Here is a tiny trained network, its code and every weight. The questions are about switching its units off for an input and a target symbol, where a switched-off unit gives its printed mean instead of its output.

import numpy as np


def w(rows, s, z=0):
    codes = np.array(rows[::2]) - 128.0
    scale = np.full(codes.shape[1], s)
    scale[-1] = z or s
    return codes * scale


def f(y):
    return np.maximum(y, 0)


def softmax(a):
    e = np.exp(a - a.max(-1, keepdims=True))
    return e / e.sum(-1, keepdims=True)


def log_softmax(a):
    a = a - a.max(-1, keepdims=True)
    return a - np.log(np.exp(a).sum(-1, keepdims=True))


def net(x, mask):
    ids = ['ΓΛΞΠΩαβδεζηθμστ'.index(c) for c in x.split()]
    T = len(ids)
    res = E[ids] + P[:T]
    u = 0
    for l in range(2):
        r = res
        for j in range(3):
            rows = slice(2 * j, 2 * j + 2)
            q, k, v = (r @ M[l][rows].T for M in (Q, K, V))
            z = softmax(np.where(np.tri(T) > 0, q @ k.T / 2**0.5, -1e9)) @ v
            o = O[l][rows]
            res = res + np.where(mask[u + j], z, o[:, -1]) @ o[:, :-1]
        u += 3
        y = f(res @ A[l][:, :-1].T + A[l][:, -1])
        res = res + np.where(mask[u : u + 4], y, B[l][:, -1]) @ B[l][:, :-1]
        u += 4
    return log_softmax(res[-1] @ U[:, :-1].T + U[:, -1])


Q, K, V, O, A, B = {}, {}, {}, {}, {}, {}
E = w([
[83,100,140,167,124,142,237,135,82,91,106,96],'Γ',
[193,108,138,62,90,67,83,97,81,84,94,160],'Λ',
[98,164,110,135,155,170,173,108,118,214,67,179],'Ξ',
[94,101,147,200,178,102,133,109,181,93,115,135],'Π',
[90,138,134,52,101,138,139,91,88,59,112,146],'Ω',
[117,63,153,87,91,105,138,104,115,157,194,119],'α',
[112,153,110,87,188,127,121,129,137,68,159,193],'β',
[137,124,115,130,53,103,122,157,112,209,71,208],'δ',
[173,156,101,155,54,114,107,160,62,101,213,96],'ε',
[151,137,113,100,103,173,135,135,254,182,208,89],'ζ',
[219,100,111,102,150,202,169,115,111,145,190,131],'η',
[108,193,107,129,122,64,117,68,82,130,84,73],'θ',
[65,96,111,87,189,46,120,109,177,160,93,212],'μ',
[171,118,154,82,127,163,135,51,147,115,188,149],'σ',
[229,198,145,150,156,133,126,172,145,184,80,142],'τ',
],0.019)
P = w([
[145,86,115,107,241,172,83,139,115,164,109,92],'0',
[162,182,255,156,60,83,65,84,37,93,158,189],'1',
[131,71,107,76,210,149,92,155,96,167,129,115],'2',
[132,188,195,139,102,40,140,146,133,146,173,204],'3',
[140,62,105,72,202,153,99,146,125,154,98,127],'4',
[151,170,178,156,83,80,133,110,162,157,171,186],'5',
[143,66,93,64,186,139,97,167,117,148,104,132],'6',
[169,128,161,186,95,107,115,59,171,141,175,187],'7',
[144,56,97,65,184,145,92,156,125,143,93,134],'8',
[176,143,154,186,76,94,128,84,187,149,186,156],'9',
[134,79,83,57,182,130,103,175,103,158,111,132],'10',
[219,112,179,186,98,83,146,58,219,123,157,119],'11',
[121,85,117,53,177,143,104,185,113,156,105,120],'12',
[155,151,124,199,59,106,100,101,194,155,228,160],'13',
],0.0095)
Q[0] = w([
[94,48,67,107,108,192,168,168,82,125,35,140],'L0H1',
[91,97,64,159,148,200,135,209,127,69,86,40],'L0H1',
[109,151,3,75,166,139,57,96,128,108,96,10],'L0H2',
[168,186,157,135,161,188,176,83,131,139,217,107],'L0H2',
[166,91,107,158,170,228,116,220,163,124,177,115],'L0H3',
[130,191,150,184,148,189,35,173,109,102,45,67],'L0H3',
],0.0058)
K[0] = w([
[23,79,161,130,91,229,170,160,2,153,64,168],'L0H1',
[50,72,178,228,124,153,220,212,125,12,178,99],'L0H1',
[112,207,43,96,109,53,48,35,53,140,126,81],'L0H2',
[105,195,183,244,171,209,183,224,77,149,101,127],'L0H2',
[207,137,189,92,168,199,141,195,98,140,200,177],'L0H3',
[177,247,239,178,172,121,107,168,96,162,75,123],'L0H3',
],0.0045)
V[0] = w([
[163,186,98,133,132,118,62,105,93,207,80,147],'L0H1',
[214,210,67,28,145,25,37,47,191,182,184,125],'L0H1',
[108,201,123,170,122,71,144,41,75,129,131,46],'L0H2',
[149,70,181,223,114,248,123,186,135,125,207,253],'L0H2',
[218,145,183,70,189,140,144,148,103,195,146,108],'L0H3',
[51,62,191,128,63,143,164,87,108,83,227,154],'L0H3',
],0.0044)
O[0] = w([
[137,130,172,175,134,138,93,124,123,157,123,108,150],'L0H1',
[124,147,254,125,95,166,100,110,105,99,125,108,47],'L0H1',
[162,135,84,122,137,184,120,63,160,155,119,155,202],'L0H2',
[127,146,229,184,126,146,113,141,73,169,176,180,87],'L0H2',
[192,180,20,71,135,121,161,70,128,124,147,103,254],'L0H3',
[158,122,245,73,82,209,195,114,174,108,124,102,114],'L0H3',
],0.0074,0.0022)
A[0] = w([
[108,1,84,46,152,116,125,152,58,216,80,121,99],'L0N1',
[143,139,79,80,247,209,157,201,37,124,126,136,45],'L0N2',
[180,186,122,145,30,105,162,71,144,155,127,137,77],'L0N3',
[77,149,246,181,126,51,119,114,32,105,125,102,5],'L0N4',
],0.007,0.0016)
B[0] = w([
[103,27,243,83,63,138,127,161,98,131,1,81,255],'L0N1',
[134,73,84,146,139,208,150,140,151,74,94,195,243],'L0N2',
[40,67,106,161,167,99,111,60,127,82,148,201,215],'L0N3',
[152,215,146,117,35,203,155,105,138,158,112,204,188],'L0N4',
],0.0092,0.0072)
Q[1] = w([
[94,124,112,122,122,128,88,136,196,142,187,2],'L1H1',
[110,119,162,168,124,115,112,113,192,160,117,172],'L1H1',
[145,114,187,109,70,162,139,125,117,206,92,171],'L1H2',
[141,171,167,94,86,200,128,110,133,146,128,136],'L1H2',
[136,108,244,98,61,171,106,160,140,131,116,151],'L1H3',
[129,131,136,132,175,99,149,124,76,95,98,153],'L1H3',
],0.0087)
K[1] = w([
[99,180,160,97,144,199,46,111,188,210,175,122],'L1H1',
[86,125,103,120,129,129,153,202,193,160,131,47],'L1H1',
[140,78,133,3,112,156,103,209,133,124,83,99],'L1H2',
[181,145,120,54,134,217,52,119,180,145,76,94],'L1H2',
[147,64,134,3,157,143,74,230,102,155,19,40],'L1H3',
[79,99,152,200,119,74,162,101,91,59,96,154],'L1H3',
],0.0068)
V[1] = w([
[135,113,77,38,179,127,115,219,143,194,146,66],'L1H1',
[106,105,123,109,109,139,129,60,144,110,114,161],'L1H1',
[101,153,118,123,139,53,129,83,105,137,142,253],'L1H2',
[45,115,127,202,107,109,178,111,143,118,201,114],'L1H2',
[184,109,127,107,169,29,174,126,116,96,96,149],'L1H3',
[94,142,143,199,51,78,142,87,163,97,186,213],'L1H3',
],0.0052)
O[1] = w([
[130,58,127,124,109,91,94,109,223,111,116,170,143],'L1H1',
[116,194,142,63,129,112,86,136,145,117,212,151,226],'L1H1',
[115,88,156,122,164,130,2,110,151,155,98,181,15],'L1H2',
[104,77,121,77,194,135,130,145,91,180,145,112,1],'L1H2',
[143,133,169,195,167,90,142,93,102,98,147,157,176],'L1H3',
[133,114,89,206,103,68,79,162,223,90,142,142,11],'L1H3',
],0.0069,0.0071)
A[1] = w([
[22,81,175,63,84,116,145,87,137,49,184,127,91],'L1N1',
[133,147,169,127,88,134,155,122,159,111,191,153,192],'L1N2',
[97,3,69,98,227,135,180,187,162,134,202,93,175],'L1N3',
[62,121,138,220,137,124,223,220,123,166,46,101,7],'L1N4',
],0.0065,0.002)
B[1] = w([
[141,66,101,195,228,86,185,196,149,129,110,109,245],'L1N1',
[169,189,81,134,180,121,139,71,124,170,95,147,216],'L1N2',
[113,99,200,126,80,139,68,75,124,68,220,2,219],'L1N3',
[179,72,68,52,171,108,92,22,154,212,160,168,232],'L1N4',
],0.0081,0.011)
U = w([
[162,110,133,171,15,254,154,147,135,52,132,129,57],'Γ',
[94,191,28,79,173,52,91,115,79,152,80,7,125],'Λ',
[159,212,179,125,154,180,178,67,88,164,164,157,190],'Ξ',
[151,118,56,145,53,136,93,199,3,119,217,118,238],'Π',
[207,130,204,121,70,71,111,138,80,34,114,82,58],'Ω',
[220,143,10,197,168,91,192,141,205,116,95,197,156],'α',
[101,73,128,216,207,21,70,104,167,130,195,122,154],'β',
[174,94,144,119,15,86,106,153,119,217,127,127,129],'δ',
[73,119,185,100,223,80,105,181,162,158,91,133,82],'ε',
[38,132,96,138,161,186,199,201,106,27,76,141,89],'ζ',
[148,165,138,53,17,171,129,134,231,172,189,75,150],'η',
[151,120,187,205,117,131,181,219,80,209,127,16,153],'θ',
[49,135,52,80,159,249,114,125,179,186,89,194,2],'μ',
[144,64,66,121,134,135,142,93,89,138,155,89,8],'σ',
[50,112,123,75,163,198,71,144,132,15,166,217,88],'τ',
],0.0061,0.0055)

Each question gives the input, a string of symbols that net reads in full, and the target symbol t.
The units are the heads (2 rows each of Q, K, V and O) and the neurons (one row each of A and B). Each row of codes is followed by its name. A weight is (code - 128) times the scale printed after its matrix; where a second scale follows, it is the last column's (O, A, B and U).
mask holds one flag per unit, layer by layer, with each layer's heads first. A switched-off unit (its flag False) gives its mean, the last column of its rows in O or B, instead of its output. The means were averaged over made-up inputs and are rounded, as every weight is.
A unit's drop is (log p(t) with every unit on - log p(t) with that unit switched off) / (log p(t) with every unit on - log p(t) with every unit switched off).
The circuit of an input: a set's keep is (log p(t) with only the set's units on - log p(t) with every unit switched off) / (log p(t) with every unit on - log p(t) with every unit switched off). Starting from the 12 units with the biggest drops (on a tie, the unit counted first), units are removed one at a time, each time the one whose removal leaves the highest keep (on an exact tie, the one counted first), for as long as the keep stays at least 0.8.
units of the circuit, in order: the units of the circuit, biggest drop first
top k neurons: the k neurons with the biggest drops, biggest first
k most important neurons of layer l: the k neurons of layer l with the biggest drops, biggest first
which heads matter: for each layer, one digit per head in row order, 1 if its drop is at least 0.15 and else 0, layers parted by /
input Γ δ Γ β Ξ Γ Γ Ξ, target α: units of the circuit, in order -> [L0N1, L1H3]
input Γ ε ε Λ Γ Γ τ μ ζ Γ τ Ω, target Ξ: units of the circuit, in order -> [L0H1, L1H3, L0N1]
input Ω τ δ Γ Ξ ζ Λ Γ τ σ Γ σ, target α: top 3 neurons -> [L1N1, L0N3, L1N3]
input Γ σ Ω Γ ζ Ω η δ, target Ξ: which heads matter -> 110 / 001
input σ σ μ θ Γ Γ θ α, target Ξ: units of the circuit, in order -> [L0H1, L1H3, L0N4, L0N1]
input ζ θ θ ζ Γ Γ Γ Γ Λ Γ τ θ Π, target β: units of the circuit, in order -> [L1H3, L1H2, L0N1]
input τ θ Γ Γ Π β θ σ ε ε μ Γ Γ ζ, target Ξ: top 2 neurons -> [L0N1, L1N2]
input τ Γ ζ μ ζ τ Γ Λ Γ Γ Γ Ξ, target Ξ: units of the circuit, in order -> [L0H1, L0N1, L1N1]
input η ζ Ξ τ τ Γ θ μ Γ θ, target α: 2 most important neurons of layer 0 -> [L0N4, L0N3]
input Ξ τ Γ Γ Ξ Π τ Γ σ σ ζ Π Γ β, target Ξ: which heads matter -> 111 / 001
input Ξ Γ θ ζ τ Γ, target α: top 3 neurons -> [L0N1, L0N4, L1N3]
input Ω Ω Γ Γ ε θ Ξ δ, target Ξ: units of the circuit, in order -> [L1H3, L0N1, L0H1]
input Γ σ δ τ, target Ξ: units of the circuit, in order -> [L0H1, L1N1, L0N1]
input Γ Γ α μ, target Ξ: units of the circuit, in order -> [L0H1, L0N1, L1H3, L0N4]
input τ Π θ μ Ω Λ Γ β Γ η, target Ξ: top 3 neurons -> [L0N1, L0N2, L1N2]
input α Γ Γ Ω τ σ ζ Γ Γ Ω Γ Ω Ω σ, target α: top 4 neurons -> [L1N1, L1N3, L0N3, L1N2]
input η θ δ Γ Γ η, target α: units of the circuit, in order -> [L0N1, L1N3]
input θ σ τ Γ τ Γ Π β μ τ Γ Γ δ Λ, target Ξ: units of the circuit, in order -> [L0H1, L0N4, L0N1, L1H3]
input β Γ δ θ θ ζ, target Ξ: units of the circuit, in order -> [L0H1, L1H1, L0N1, L1N2]
input ζ τ θ Γ Ω ζ, target α: top neuron -> [L0N3]
input τ Γ θ Γ α η τ ζ τ Γ ζ τ, target β: top 3 neurons -> [L0N3, L0N1, L0N4]
input θ σ τ Γ τ Γ τ β Γ θ, target α: units of the circuit, in order -> [L1N3, L1H3]
input τ θ θ α, target Ξ: units of the circuit, in order -> [L0H1, L0N4, L1N2]
input δ ζ σ δ Γ Γ θ ζ Γ Γ α η, target Ξ: which heads matter -> 100 / 001
input Γ τ Π Λ Γ Ω δ Γ σ θ, target Ξ: 2 most important neurons of layer 0 -> [L0N4, L0N1]
input α ζ δ, target δ: top 2 neurons -> [L0N1, L1N4]
input τ β τ τ ζ Γ θ Γ δ Γ, target β: units of the circuit, in order -> [L1H2, L0N1, L1H3]
input τ θ Π μ, target Ξ: top neuron -> [L0N4]
input α σ θ ε Π Γ Λ Γ μ θ Γ, target σ: 3 most important neurons of layer 0 -> [L0N1, L0N4, L0N2]
input θ τ Γ Γ θ τ η Γ Γ Γ Γ θ Ξ τ, target β: 2 most important neurons of layer 0 -> [L0N3, L0N4]
